Below are the code and all the weights of a small trained network. Each question names an input and a class and asks about switching units off, where a switched-off unit gives its printed mean instead of its output.

import numpy as np


def w(rows, s, z=0):
    codes = np.array(rows[::2]) - 128.0
    scale = np.full(codes.shape[1], s)
    scale[-1] = z or s
    return codes * scale


def f(y):
    return y / 2 * (1 + np.tanh(0.7978845608 * (y + 0.044715 * y**3)))


def log_softmax(a):
    a = a - a.max(-1, keepdims=True)
    return a - np.log(np.exp(a).sum(-1, keepdims=True))


def net(x, mask):
    res = np.array(x, float).reshape(1, 5) / 4 @ E
    y = f(res @ A[0][:, :-1].T + A[0][:, -1])
    res = res + np.where(mask, y, B[0][:, -1]) @ B[0][:, :-1]
    return log_softmax(res[-1] @ U[:, :-1].T + U[:, -1])


A, B = {}, {}
E = w([
[107,11,126,78,136,80],'x0',
[148,99,152,164,107,121],'x1',
[117,118,36,181,105,122],'x2',
[132,89,141,171,206,162],'x3',
[41,125,141,158,117,103],'x4',
],0.012)
A[0] = w([
[117,182,163,202,92,216,74],'neuron 1',
[61,154,212,147,130,82,153],'neuron 2',
[213,176,232,72,179,141,56],'neuron 3',
[115,160,156,140,87,232,36],'neuron 4',
[156,242,85,171,174,97,63],'neuron 5',
[131,67,82,110,167,58,3],'neuron 6',
[63,130,126,135,254,191,95],'neuron 7',
[88,116,148,186,175,143,126],'neuron 8',
[141,136,8,217,108,146,105],'neuron 9',
[78,195,126,65,39,60,98],'neuron 10',
],0.0094,0.0048)
B[0] = w([
[87,39,172,58,144,163,227],'neuron 1',
[122,200,46,99,215,83,212],'neuron 2',
[125,137,100,135,175,34,243],'neuron 3',
[74,78,135,106,80,91,169],'neuron 4',
[99,79,182,102,144,154,228],'neuron 5',
[69,123,232,113,154,116,178],'neuron 6',
[201,121,194,175,123,145,215],'neuron 7',
[155,149,135,196,89,146,183],'neuron 8',
[142,137,104,117,195,12,254],'neuron 9',
[204,87,181,205,56,129,250],'neuron 10',
],0.011,0.007)
U = w([
[20,2,202,43,102,168,45],'0',
[146,160,103,147,127,118,244],'1',
[139,187,108,143,165,22,9],'2',
[248,106,185,247,63,177,53],'3',
[138,132,120,131,115,152,237],'4',
[113,202,28,131,94,251,161],'5',
],0.0088,0.011)

Each question gives the input, the list of numbers given to net, and the class t.
The units are the neurons (one row each of A and B). Each row of codes is followed by its name. A weight is (code - 128) times the scale printed after its matrix; where a second scale follows, it is the last column's (A, B and U).
mask holds one flag per neuron, in row order. A switched-off neuron (its flag False) gives its mean, the last column of its row in B, instead of its output. The means were averaged over made-up inputs and are rounded, as every weight is.
A unit's drop is (log p(t) with every unit on - log p(t) with that unit switched off) / (log p(t) with every unit on - log p(t) with every unit switched off).
The circuit of an input: a set's keep is (log p(t) with only the set's units on - log p(t) with every unit switched off) / (log p(t) with every unit on - log p(t) with every unit switched off). Starting from all 10 units, units are removed one at a time, each time the one whose removal leaves the highest keep (on an exact tie, the one counted first), for as long as the keep stays at least 0.8.
circuit, biggest first: the units of the circuit, biggest drop first
unit that matters most: the unit with the biggest drop
k most important neurons: the k neurons with the biggest drops, biggest first
drop when u is switched off: that unit's drop, to one decimal
input [4,-6,-6,8,3], class 3: most important neuron : [neuron 7]
input [-8,4,7,-3,-3], class 0: circuit, biggest first : [neuron 1; neuron 5]
input [-6,4,4,-1,-1], class 0: circuit, biggest first : [neuron 1; neuron 5]
input [-8,4,8,7,4], class 0: 2 most important neurons : [neuron 1; neuron 5]
input [6,-4,7,6,5], class 2: 2 most important neurons : [neuron 9; neuron 1]
input [4,-2,5,-7,-3], class 3: 2 most important neurons : [neuron 10; neuron 2]
input [3,3,-7,3,8], class 1: circuit, biggest first : [neuron 9; neuron 2]
input [4,-8,-6,6,2], class 4: 3 most important neurons : [neuron 9; neuron 10; neuron 7]
input [7,-8,-8,4,-7], class 2: 3 most important neurons : [neuron 3; neuron 1; neuron 5]
input [0,-1,2,5,0], class 3: circuit, biggest first : [neuron 7; neuron 2]
input [0,3,2,6,0], class 3: circuit, biggest first : [neuron 2; neuron 7]
input [7,-4,-8,7,3], class 2: circuit, biggest first : [neuron 2; neuron 1]
input [7,1,-2,-6,8], class 1: 2 most important neurons : [neuron 2; neuron 1]
input [2,4,-3,8,3], class 3: circuit, biggest first : [neuron 7]
input [0,3,7,7,-6], class 2: 2 most important neurons : [neuron 9; neuron 10]
input [1,-7,-8,-2,5], class 2: 2 most important neurons : [neuron 2; neuron 3]
input [-7,-5,6,-8,-6], class 3: 2 most important neurons : [neuron 10; neuron 2]
input [-8,5,7,-7,6], class 0: 2 most important neurons : [neuron 1; neuron 5]
input [-4,-4,8,7,-3], class 2: 2 most important neurons : [neuron 9; neuron 10]
input [2,-5,-6,-7,-2], class 3: 2 most important neurons : [neuron 10; neuron 9]
input [-2,3,-8,-4,5], class 2: most important neuron : [neuron 2]
input [4,7,7,-6,-6], class 2: 2 most important neurons : [neuron 9; neuron 1]
input [-4,1,8,-2,4], class 2: drop when neuron 9 is switched off : 3.2
input [6,-4,-7,-8,-7], class 3: drop when neuron 10 is switched off : 1.1
input [-8,2,0,5,-2], class 0: drop when neuron 1 is switched off : 0.4
input [-8,-2,4,1,-7], class 0: drop when neuron 5 is switched off : 0.3
input [4,8,-5,-4,3], class 4: unit that matters most : neuron 9
